Table B holds the same points as the rows below and some others, measured another way and shuffled. Each row below is followed by which row of B it is.
B:
1: [-266  -18   -2  -22   50  -22    0  -14  145 -386   52   97 -112 -168
   62  250 -137  -75   44   25   85   62  188   78   48  -90  262  132
  -40   41 -104  -80 -107  -66  -24]
2: [-321  -80 -117   22  129   28    7   27    5 -188  -83   86   -6 -163
    4  349 -174  -35  -77   -6  219  -25  -52   94    7  -22  286   13
  101  -35  -93  -99 -174  -64    4]
3: [-103   29  115   82  172  -70  -10   38   54 -341  193  136 -112 -170
   -6  276 -146  -12    7 -141   -2   43  217   16  -40 -144   53  -86
   40   28  -25  -95  -77   36 -108]
4: [-119 -160 -188   43    8  107  244  -44 -162   61  -13 -104   19  126
  141  -84  -84   29  -36   22   73    1 -244  223  255    3  -76 -247
   67  114   67   88  208   21  299]
5: [-186  -52  -92  -44   37  -28   -5   -8  106 -135 -100   74  -85 -120
   30  135  -83  -99   28   35  155   15   72  117   66   -1  295  145
    1  -13 -102 -103 -131  -55   -5]
6: [-273  -13   22  -15   73  -54  -16  -10  146 -389   20  127 -167 -212
   63  266 -135  -73   71  -15   84   64  217   62   31 -107  259  134
  -42    3 -113 -152 -146  -31  -79]
7: [ 142   99   45  108  151  -15   54  128  -83  -59  232  -10   83 -160
 -139  186   -1   24    6  -56   64   38  102  -13   55   16 -127 -118
  151   10   34  125   34   91   36]
8: [ 274   -1  222  -14  -33 -148  177   87  -36   42   99   51    7  -46
   -2 -200   51 -122   23  -50 -104   15  117  -13   79  -82 -184  -12
  -27  -44   79  -66   62   60  -24]
9: [-271  -56  -34   18  127   -6  -31  -20   94 -278   10  125  -88 -122
   30  292 -182  -54  -44  -54  114    4   79  102  -31  -85  264   16
   41   26  -75 -124 -155  -62  -63]
10: [-394  -59    1   18   71   63   10  -53   76 -395   16  136 -121 -203
   73  397 -177  -12    1  -29  107   59   63   97  -38 -128  182   63
   28   28  -49 -170 -189  -53  -81]
11: [ 382    1   50 -115  -92    4    4   70   96  341   23   -5  353  112
 -229 -179   84 -247 -218  155   63  -85  -85   84  -89  166  138  226
   88   22   58  169 -106 -213   -3]
12: [-182  -34  -65   59  145  -46   28   -7   24 -230   38   68 -179 -114
   72  168 -130    2   68  -95   80   39  121  107  100  -82  124  -96
   26   31  -57  -93  -11   67   17]
13: [ 193   38  106   62   69  -12   96   54  -41  -28  235    7   65  -24
  -68    9   -6  -24  -24  -60  -46   33   73   40   34  -34 -169 -125
   81   67   89   93   80   41   31]
14: [ 204    9   17   42   65  -67  147   94  -60   18  185  -58   78   29
  -23 -116   -6  -49   -6   -1   -9   10   64   56  181    8  -89 -148
   42   65   31  162  189   42  165]
15: [-234 -120   13  -85  -34   70  -50 -202  279 -313   71  132 -106  125
  127   57 -190 -141  -78   12  -47   37   84  251  -89 -126  296  124
  -97  217   -7  -84 -113 -211  -66]
16: [-114  -28    8   35   73   -9   91   38  -20 -173   60   41  -34 -128
   25  159  -85  -22    9  -24   73   30   48   61   80  -59   42  -38
   47    7  -18  -34  -18   17   35]
17: [-179   67  -10  134  219 -100   71  174 -147 -222   -4   74 -154 -439
  -37  413  -49   81  152 -123  200   57  155  -82  129  -55  -19  -79
  138 -183  -91 -164  -99  223  -39]
18: [ 320   81  227  -24    8  -38  -48   63   89  114  135  121  146  -96
 -223   47   69 -149  -96  -35  -23   -4  103   -8 -213   16  -55  163
  101  -30   96  -34 -204  -60 -224]
19: [ 321   37   90  -19  -14 -117  103   69   -1  160   61    2   -8  -25
  -57 -225  104 -110   69  -17  -30   26  120   42  110   25 -109   34
    7  -21   52    8   66   77   15]
20: [ 294  -38   60  -67  -48    1   54  -17  128  100  198  -22  211  251
  -66 -254  -28 -188 -173   79  -81  -36    7  160    0   36   67   12
   -4  187   75  214   95 -184   90]
21: [ 297   41  -28   64  100   -2   59   90 -100  254  112  -45  136    4
 -159  -50   56  -25  -53  -41   70  -20  -45   70   54  103 -126 -128
  172   15   81  137   58   65   72]
22: [ -81   31  -80  117   -4  230  179  -43 -232   72   17  -74 -102 -253
   -2  232  128  195  202  -45  118  161 -146  117  141   38 -441  -83
  199    3  173  -38   10  246   72]
23: [-269 -100 -110  -42   11    1   59  -27   58 -148 -136   56  -99 -106
   91  130 -102  -76   27   42  158   15   -1  139  109  -26  258  106
   -5  -12  -87 -129 -102  -48   42]
24: [  77   47 -101   98   45  164   74  -43 -123  151   70  -61  -54 -111
  -67  105  103  113  123  -54   92  106  -79  151   86   82 -292  -87
  187   59  142   47   26  170   61]
25: [-176 -145   57   -4   30  -59  169   42  -76 -101  -93  101  -16  -84
   97   84 -132  -82  -83  -48   59  -41  -84   55   45 -121   67  -58
   21  -79   -4 -199  -72  -26   -3]
26: [-102 -124  -41    1  -71  211  104 -277  117 -192  241  -25 -111  290
  195 -127 -114    8  -11  -14 -164  112  -51  347   64 -114 -120 -154
  -55  375  166  103  187  -80  139]
27: [ -72  -88   49  -83  -60   58    2 -130  209 -180  105   85   12  134
   56  -18 -123 -153 -108   45  -56   20   44  202  -70  -78  187  104
  -60  187   31    0  -63 -200  -24]
28: [-122  -13   -9  140  294  -23  -57   65  -43 -155  115  133  -15 -124
  -90  377 -199   27 -126 -199  115  -46   28   46 -114  -71  107 -231
  191   -7  -19  -82 -134   30  -97]
29: [  54   57   59   43   72   12   61  122  -38  -81  151   16  156 -175
 -136  226  -17  -40  -58   29   98   14   42  -16   10   19  -13   18
  127  -17   12   94  -58  -15   14]
30: [122   0 -19 -17   2 -49  80  32  13  71   7  -6 -25 -51 -19 -89  44 -80
  63  19  57  30  64  91 129  38   8  50  22   1   7   7  25  40  54]
31: [ 125 -110  -10 -144 -206  -38  266   78  -35  189 -132  -84  188   47
   42 -301   77 -203  -38  230   70  -26 -129   84  244   76   60  185
  -55  -36    4   79   92 -110  215]
32: [-393  -86   32   11   59   93   17  -47   68 -381   39  143  -16 -154
   49  418 -213  -35 -100  -13   98   22  -10   92 -100 -133  198   50
   51   44  -25 -139 -215 -128  -86]
33: [-389 -199 -153  -73    5   38   18 -126  106 -124 -241  119 -136    3
  152  113 -186 -108  -62    7  152  -25 -106  233   13  -60  378   93
  -18   23  -77 -236 -180 -128  -10]
34: [ 179 -151   19 -173 -266  169   70 -252  200  244   -8    1   83  357
   61 -403   49 -203 -114  125 -125   20 -174  341  -65   33    2  195
  -69  247  192   36   -6 -230   23]
35: [-142   45  -17   92  139   -4   71  146 -143  -97  -35   55  -16 -384
  -89  399  -14   49   63  -47  221   37   20  -46   56    9  -20    9
  175 -160  -37 -112 -160  129  -36]
36: [ 418   82   83   37  206 -232  -73  115  143    6  306   43   69  131
 -147 -179  -69 -165  -91  -96  -72  -56  305   39   15    7  158 -136
   17  107  -46  185  121  -29   10]
37: [-101    4  -33  -39   27  -51   -2  -17  153 -222   35   50 -124 -109
   40   74  -53  -94   94   37   69   70  204  104  105  -27  213  145
  -50   47  -88  -32  -43  -22   10]
38: [  39    0   70   51  120  -87   34   44   -1  -81   76   92  -85  -99
  -12   72  -60  -42   13 -121   12   14  118   47   14  -74    0  -76
   50  -17    7 -104  -42   68  -63]
39: [ 301   30  -55  -73 -107   -5  149   50   35  160  115 -146  153   87
  -47 -291  121 -126   40  186   23   46   46  119  258  136  -22  103
  -14  107   25  285  203  -40  250]
40: [ 298   40  111  -96  -33  -60 -131  -72  256  135   44  122  -29   50
 -124 -159   67 -206  -13  -24  -48   19  186  138 -161   36  130  250
  -11   65   51  -74 -181  -87 -213]
41: [ 305   69   25  -19  -27  -39   79   39   48   94  154  -63   43    8
  -71 -189  105  -89   75   58  -15   65  139   83  148   72  -77   59
    9   78   43  160  119   33   96]
42: [ 338   11  -75   66  188  -63  -32  -15  103   56  347  -53   77  327
  -67 -243 -109  -83 -121  -80  -85  -36  128  203   80   36   78 -299
   47  278   34  318  267  -50  176]
43: [-179 -137    4 -143 -105  105 -100 -254  329 -145  -39  156  -86  160
   84  -10 -133 -194 -104   40  -29   22   16  294 -181  -70  335  253
  -84  195   23 -147 -222 -259 -145]
44: [ -80  -68  -94   10   46   -4   82   -2  -53   73 -136   32 -101  -95
   37   42  -16  -26   53  -39  133   12  -58  125  101   10   41   -7
   70  -51   -1 -137  -59   71   25]
45: [ 140   26  132  124  162  -33   49   55 -121   45  123  104  -46 -133
  -92  140  -18   30  -20 -216   -7   10   26   15  -85  -75 -241 -196
  167  -46  120 -128  -68  147 -134]
46: [131 -19 -82 -35 -45  46 124  42 -19 127  42 -85 158  31 -52 -93  40 -86
 -32 129  91   8 -67 119 159 110  24  53  61  63  24 181  82 -55 182]
47: [ 114  -22  -98   48   40   79  116    1 -108  180   45  -65   45   20
  -38  -37   34   17    4  -15   77   23 -119  147  121   72 -140 -125
  134   62   96   89   85   68  131]
48: [ 321  149  -93   68   90   35  -60  -24   39  184  161  -65 -104  -53
 -144  -61  158   35  188  -58   48  118  168  144   95  142 -164   -5
  122  102   76  139   64  176   23]
49: [ 274  -15  128  -47   51 -198   80  191   19  103   49   56  225    3
 -128 -122  -35 -226 -174   31   34 -109   62  -38   17   18  163   41
   32  -80  -41   49  -25 -107    8]
50: [ -43  -43   67   11   18  -34  148   36  -23 -154   84   33  -15  -73
   54   39  -63  -54    6   -8    2   32   50   58  106  -85  -23  -40
    1   20   12  -28   39    7   56]
51: [ -77  -10  -25  -34    0   11   24  -23  105 -143   33   35  -46  -82
   15   89  -38  -79   39   48   74   54  101  114   63   -8  143  125
   -1   53  -33   -9  -58  -47   16]
52: [-127   65   73  107  150  -17   79  119  -72 -308  179   53   -9 -298
  -50  380  -85   45   41  -59   95   63  138  -49   58  -79  -52  -71
  109  -37  -27   -9  -47   85  -10]
53: [ 330   12  -58   -6  -17   10  110   61  -83  372    0  -85  133   39
 -122 -203  133  -71  -10   44   76   -7  -96  110  117  152 -127    0
  123    1   93  123   68   44  111]
54: [ -24  -67  -83  -38    9   26   -8  -66   71   97 -108   58  -49   -1
  -11    3  -24  -92  -20   -8  101   -3  -44  177  -13   35  148   91
   55   20   13 -104 -127  -37  -37]
55: [ 345   67   24   17   10   81  -40 -107  115  149  251  -20    5  144
 -107 -161   85  -45   21  -46  -92   76   91  198  -35   62 -161  -19
   70  211  153  157   65   13   -9]
56: [-124  -95  -46   -4  -40  101  160  -35  -62  -22  -22   -4   21  -30
   59   62  -41  -21  -21   37   72   30 -138  144   94  -18  -40  -15
   57   42   63  -24   -1  -23   93]
57: [ 174   -1   60   87   51  110  100    6 -137  175  134    7  104  -16
 -110   66   36   34  -72  -89    4   17 -140   94  -59   14 -297 -154
  192   43  188   31  -10   63  -15]
58: [ 317  210   59  172  216  -89   96  306 -257  119  197  -54  129 -384
 -275  252  137   82   97  -77  163   44  125 -167  133  110 -297 -133
  265 -177   26  136   29  265   36]
59: [-252   66  -23  112  214  -61   18  175 -123 -216  -60  109  -94 -495
  -91  541  -61   60   98  -93  270   38  107  -90   41  -24   76   19
  179 -217 -107 -194 -231  160 -102]
60: [ 263   55   18  -29  -41    0   72   24   51   93  142  -56   79   13
  -80 -144   95  -92   41   76    3   57   90   96  115   78  -63   81
   27   84   55  162   82   -4   87]
61: [ 142   15   33   50  -29  197  106  -54  -63   76  220  -53  138   35
  -80   50   46   32  -46   13  -22   73 -118  145  -11   35 -287  -75
  146  157  198  162   53   -3   66]
62: [-341 -139  135 -114  -79  -80  111    2  126 -367 -121  178  -59 -165
  145  161 -165 -184  -51   63   49   -3   71   35   -1 -177  299  236
 -119  -71  -92 -271 -206 -159  -94]
63: [-328   53   29  126  204  -26   80  198 -147 -372   44   93  -14 -487
  -62  617 -123   73   38  -57  237   41   88 -120   58  -77   49  -33
  167 -176 -100 -119 -176  106  -42]
64: [ 235   52  188   -5   60 -151   31  111   54  -33  141   93   48  -97
 -101  -21    3 -140  -30  -52  -33   -4  194  -30  -28  -47    9   52
   21  -40    9  -28  -51   -4 -100]
65: [-219 -158   -2 -112  -82   96  -19 -199  254 -207    8  116  -31  164
  114   12 -176 -168 -134   53  -24    6  -23  262 -100  -91  300  150
  -80  195   12  -80 -128 -254  -45]
66: [-163 -117   50   62  109   24   92   26 -120  -21  -64  133   17 -111
   -2  244 -138  -16 -142 -131   92  -53 -164   63  -99  -97  -10 -129
  147  -74   60 -216 -171   -1  -95]
67: [ 394  301  -42  209  204  184 -187  -74  -22  212  324  -33 -185 -229
 -292  231  249  221  284 -222   37  220  209  127  -95  157 -490  -88
  301  120  218  105  -55  353 -166]
68: [ 352   42   75   16  -13  -49  154   72  -63  168  159  -62   75   25
  -63 -222  103  -64   36    1  -50   37   54   59  147   40 -222  -67
   44   43  103  131  162   75  105]
69: [-152  104   39  200  210  -47  229  271 -331 -266  134  -22  -24 -514
  -48  483  -12  170  162  -87  190   91   88 -172  248  -58 -275 -208
  192 -194  -33  -17   47  289  101]
70: [ 546   46  125   62  205 -340  154  354 -134  206  223  -36  305   69
 -191 -261  -33 -182 -192  -47   -2 -158  124 -124  169   42   25 -268
   86  -88  -51  244  236   16  169]
71: [ 278 -141   32 -173 -229   97   61 -224  239  217   80  -16  116  447
   57 -502   18 -242 -150  123 -174   -7  -98  334  -30   28   57  133
 -105  296  163  130   87 -259   76]
72: [ -91   98   30  145  225  -82   70  203 -152 -205   90   56  -49 -416
 -102  420  -40   73   98 -104  181   45  149 -109   95  -34  -56  -92
  167 -158  -62  -67  -80  187  -30]

[ 204  141   99  257 -228  258  -68    5   35   19  -89  -68  143 -153
  127  261  -93 -147   20  -65 -262  389  -18  173  -65  134 -323   83] -> 13
[-167  -32  122 -169 -151   93  -12  -24  -89  -34  -43    1  110   -2
   -7   77 -147 -108  168 -140  -49  254 -105   28  169   29  -69 -176] -> 58
[ 311  206    9  309  -21  124   24  -72   75   -2 -136  -78  -75 -101
  115  112  255  -49 -288   64 -321   58  184  122 -356  193 -115  575] -> 56
[ 381  266  -51  355   34   62   59   48   74  -34 -125 -140 -186  -11
  198  -22  260  -61 -320  134 -238  -89   26   93 -228  161 -159  553] -> 26
[ 278   69    5  381  -67  118  -36  -94  262   25 -250  202  214 -202
  173  217 -302 -240  178 -173  -91  426  218  183  -77   -4 -509 -184] -> 66
[ 118  104  -24  203  -63   63  -31 -122  213  -88 -147  -39  -23 -125
   76   57   -7 -115   50  -15 -197  166  122   54  -70    2 -208  110] -> 8
[ -58   -2   82   86  -84  112  -10 -101   26  -42  -86  -14  100  -78
   -8  109   65  -42  -70   -3 -113   47  102   38  -86  102  -45   90] -> 64
[ -36   89  147 -164 -147   99   22  -27  -95  -70  -55  -29   14   15
   30   57  -57 -112  164 -165 -251  311 -103   80   69  109   -7   60] -> 54
[ -10  -42   -2    6  149  -47   51  -73   76  -81  -99    3 -113  103
   62 -145  112  -15  -91   47   43 -174   31  -24   41   12  -16  135] -> 14
[   6   94    2  -19    5   -6   20 -179  118 -131 -106  -81 -159  -34
   -6  -51  183  -34  -18    0 -269   41  136   -9 -132   44   65  344] -> 62
[ 112  156   74   29  -18   34   66  -24   21 -114 -104  -42 -100   34
   89  -48   95  -78   10  -47 -260   72  -25   73  -39  132   -1  252] -> 17
[-333 -238   12 -210   46  -46   10 -116  -83   42  -63   93  101   35
  -95  -11  -22  -17  -83  -28  287  -90   85 -107   85  -70   18 -162] -> 1
[  92   54   46  237 -140  168  -48  -83   79   19 -120   -4  146 -163
   53  214  -24 -106  -63  -24 -140  213  134   97 -137   84 -239   78] -> 19
[ -43  112  -29   24   54  -91   92  -40   55 -156 -101  -87 -164   48
   21 -179  209  -23 -119   84  -92 -254   10  -70  -20   53  113  224] -> 60
[-136  -28   91 -130  -48   60    1  -44  -39  -87  -26  -77  -25   60
    6  -33   29  -33   44  -21  -67   39 -100   -6  133   44   19   23] -> 20
[-138  -21   82 -196  -81   30    8  -53  -48  -54  -67   17   27   26
    4    5 -122 -107  179 -144  -52  227  -75   10  156   -5  -47 -113] -> 41
[  94   95   44  156   45   18   80  -19   40  -78 -125    3  -31   22
   81  -47  146  -45 -150   38 -109 -133   58   44  -96  140  -18  221] -> 7
[  26   92   58   80  -58   26   70   21  -21  -43 -128   55   73  -21
   67   21  -34 -119   -7  -70  -63   49    0   51   -1   98  -90  -13] -> 55
[-174 -134   -8 -135   80  -63   26 -119   16  -18  -98   78   -2   42
  -24  -63  -13  -46  -11  -43  145  -34   83  -64   67  -62  -25  -55] -> 39
[ -32 -106  143  100  163   27   91  -33   25  -91 -111  122   83  135
   72  -92   95    9 -116   32   83 -285   43   53   39  158   24    2] -> 36
[-198   -1 -175  -89  -34 -126   15  -29  -32   20  -74  -97 -102  -42
  -49  -77   62  -70 -176   75  194 -118   16 -179   33 -147  -49   25] -> 22
[  95   73    1   38  -69   72  -50 -174  177  -66 -130  -24  -56 -105
   57   78  -59 -126  157 -106 -251  356  119   67  -51  -27 -193  136] -> 31
[-148   71  106 -172  -51   -1  108   59 -221  -68  -23  -70  -43  106
  -16  -80  170  -14 -140    0  -72 -141 -133  -31   28  161  199  176] -> 48
[ -15   83   25   78  -59    2   53  -54   39  -59 -145   51   58  -71
   23   28   -5 -110   -3  -61  -87   50   94   20  -61   62  -62   19] -> 43
[-321 -167  110 -298   35  -74   61 -181  -13  -84 -120  202  113   40
 -100  -47 -116  -73  212 -199   65   83  119  -44  107  -20  107 -238] -> 11
[-165  -17   21 -141  -25  -10   25  -64  -60  -54  -45  -71  -60   33
  -36  -51  106  -22  -74   12  -15  -49  -17  -64   33   19   70  112] -> 32
[ -40  -91   10   87   25   44    0  -28   12   35  -97   50   91    0
   54   38  -34  -64 -113   15  159  -33   41    7   40    3 -179  -65] -> 12
[ -40   71    6  -16   84  -63   91  -71   10 -121  -87  -71 -162   69
    4 -151  272   14 -188   82 -106 -250   56  -50  -92   95  157  339] -> 63
[-213  -45   47 -206  -88   13   -1  -20  -79  -51  -28  -52    3   39
  -19  -27  -72  -77   93  -65   33  100 -127  -50  198  -31  -18 -125] -> 15
[-208   32   -7 -124  -77   -3    8  -15  -64 -104    7 -216 -130   40
  -44  -98  179    8 -119  110  -37 -160 -127 -114   97   11  112  144] -> 65
[-261  -34  -48  -86   -3  -57   31  -34  -57  -79  -19 -157  -95   39
  -71 -121  220   33 -231  157  102 -324  -35 -158   48  -11  136  118] -> 51
[-137  -36   35 -162  -57   -3   12  -59  -32  -24  -88   43   34    3
    1    5 -124 -117  127 -128   20  189  -24  -14  122  -39  -81 -125] -> 10
[ 105  -21   -9  -30   81   37  -13  -46   33    6  -68  -46 -140   89
  120  -46   18  -60  -43  -10   -8  113  -46   37   66  -22 -177  190] -> 4
[ -23  118  152   29 -151  106   50 -107  -25  -77 -124   48  128 -110
  -27  140   57  -88   30 -126 -314  189  141   94 -179  199   56  154] -> 18
